[-0.03 -1.09 -0.96 -0.20  0.28 -0.30 -1.37 -0.07 -0.20  1.85 -0.08  1.55
  3.49 -1.79  2.65 -0.03  0.17 -0.65  0.45 -1.32  0.30 -0.35  0.51  3.14
 -0.11]
E/q393
[ 0.31 -1.29  0.31  0.63 -1.73 -0.47 -1.44  1.13 -0.08  1.07  1.00  0.53
  0.12 -0.68  3.01 -1.00  0.02 -0.26 -1.50 -0.90 -2.12 -0.36 -3.09  2.27
 -0.95]
N/q298
[-0.16 -1.13 -2.10 -0.64 -0.92 -0.69 -0.35  1.38  1.83  1.07  0.82  1.98
  2.66 -1.21  4.89 -0.56 -1.11 -0.33 -0.96 -1.11  0.65 -1.94 -1.16  2.83
  1.70]
E/q298
[-0.11 -0.43 -1.14 -1.06  0.50  0.42 -0.27  0.38  1.39  1.36 -0.74  0.74
 -0.55 -2.71  1.22 -0.27 -0.51 -1.01 -0.49 -1.52 -0.82  0.68 -0.47  3.75
 -0.63]
E/q393
[ 0.41 -2.41 -0.85  0.14 -1.27 -0.24  0.17  1.11 -0.03  2.03  0.36  1.64
  0.64 -3.85  3.08 -0.68  0.18 -0.41 -2.20 -2.36 -0.91 -0.44 -2.91  2.49
 -2.13]
M/q298
[ 0.26 -1.47 -0.11  0.40 -2.33  0.17 -0.87  0.93 -0.65  1.46 -0.19  1.14
  0.51 -1.30  4.43  0.89 -1.09  0.75 -1.77 -1.68 -2.32 -3.58 -3.19  2.17
 -1.58]
N/q393
[-0.45  0.90 -0.30 -0.45  1.24  0.56  2.20 -0.42  1.67  0.95 -1.79 -0.16
  0.23 -1.82 -1.25 -0.21 -0.36 -1.05  0.01 -1.20  2.66  1.85 -0.16  0.68
  0.03]
E/q758
[-0.58  0.71 -1.66 -0.57  0.10  0.51  0.90 -1.21  0.57 -0.06 -1.33  1.59
  0.38  0.97  2.32 -1.98 -0.60  0.23 -1.53 -0.69  1.99 -0.82 -2.17  0.58
  1.77]
E/q758
[ 0.16 -0.75 -0.64  0.13 -0.94 -0.41  0.22  2.27  1.61  1.29  1.33  1.03
 -0.21 -2.34  1.95 -1.42 -0.33 -1.07 -1.10 -0.76 -0.46  0.88 -1.02  2.35
 -0.51]
E/q393
[-0.73 -0.82  1.47  0.05 -1.98  0.42 -0.05  1.47  0.86  1.83 -0.30  0.48
 -1.17 -0.90  1.98 -0.30 -1.39 -0.17 -1.35 -1.25 -3.08 -1.92 -4.29  2.19
 -1.64]
N/q412
[ 0.75 -0.86 -0.41 -1.19 -0.23  0.54  0.58  0.73  1.59  1.91  0.52  0.80
 -0.82 -2.36  1.04  0.40 -1.21 -0.12 -1.07 -1.16 -3.39 -0.93 -1.58  2.60
 -1.64]
N/q412
[ 0.41 -0.75 -0.26  0.39 -1.94  0.63  0.71  1.48  0.47  1.09  0.16  0.89
 -2.98 -0.79  1.18 -2.04 -0.72 -0.38 -2.49 -0.71 -2.50  0.04 -4.86  1.67
 -1.79]
N/q298
[ 0.05 -1.30  0.21  0.06 -1.49  0.12 -1.05  0.84  0.05  1.13  1.66  0.62
  1.18 -1.05  2.14  0.16 -0.07 -0.29  0.15 -0.64 -2.04 -2.66  0.94  2.59
 -0.48]
N/q412
[ 0.34 -1.31  1.27  1.26 -1.38  0.51  0.67  2.07  1.10  0.44  0.51  1.70
 -4.18 -1.45 -0.83 -3.00  0.40 -1.03 -3.39 -0.28 -2.09  2.61 -4.90  0.65
 -3.01]
M/q298
[-1.36 -0.39  0.73 -0.33 -1.87  0.72  1.64  1.99 -0.01  0.67 -1.20  1.03
 -5.38  3.49  2.08 -3.19 -1.07  0.06 -3.04 -1.72  0.93 -0.44 -6.23 -1.30
  0.87]
N/q758
[-0.26 -1.52 -0.26 -0.37 -1.72 -0.01  0.98  1.35  0.79  3.23 -0.73  1.77
 -0.06 -3.71  2.29 -1.87 -0.77 -1.70 -1.28 -3.00 -1.17 -0.11 -4.00  4.38
 -2.96]
N/q412
[-0.47 -1.37  0.12 -1.17  0.02 -0.11  0.81  2.31  2.03  1.84  0.19  0.56
  1.36 -2.79  1.43 -2.28 -0.22 -0.28 -0.45 -1.08 -1.69  0.77 -1.61  4.71
 -0.45]
E/q393
[-0.19 -0.62  0.12  0.55 -1.61  0.58  0.64  2.00  1.60  2.38  0.05  1.18
 -1.25 -3.00  1.39 -1.92 -0.54 -1.39 -1.72 -1.51 -1.91  0.87 -4.71  1.99
 -3.01]
N/q412
[-0.33 -1.06  0.04 -0.17 -0.57 -0.28  1.18  2.97  2.97  2.75 -0.41  1.48
  0.71 -4.84  1.37 -3.50  0.07 -0.71 -2.66 -1.63 -1.36  0.07 -4.36  4.84
 -0.98]
E/q298
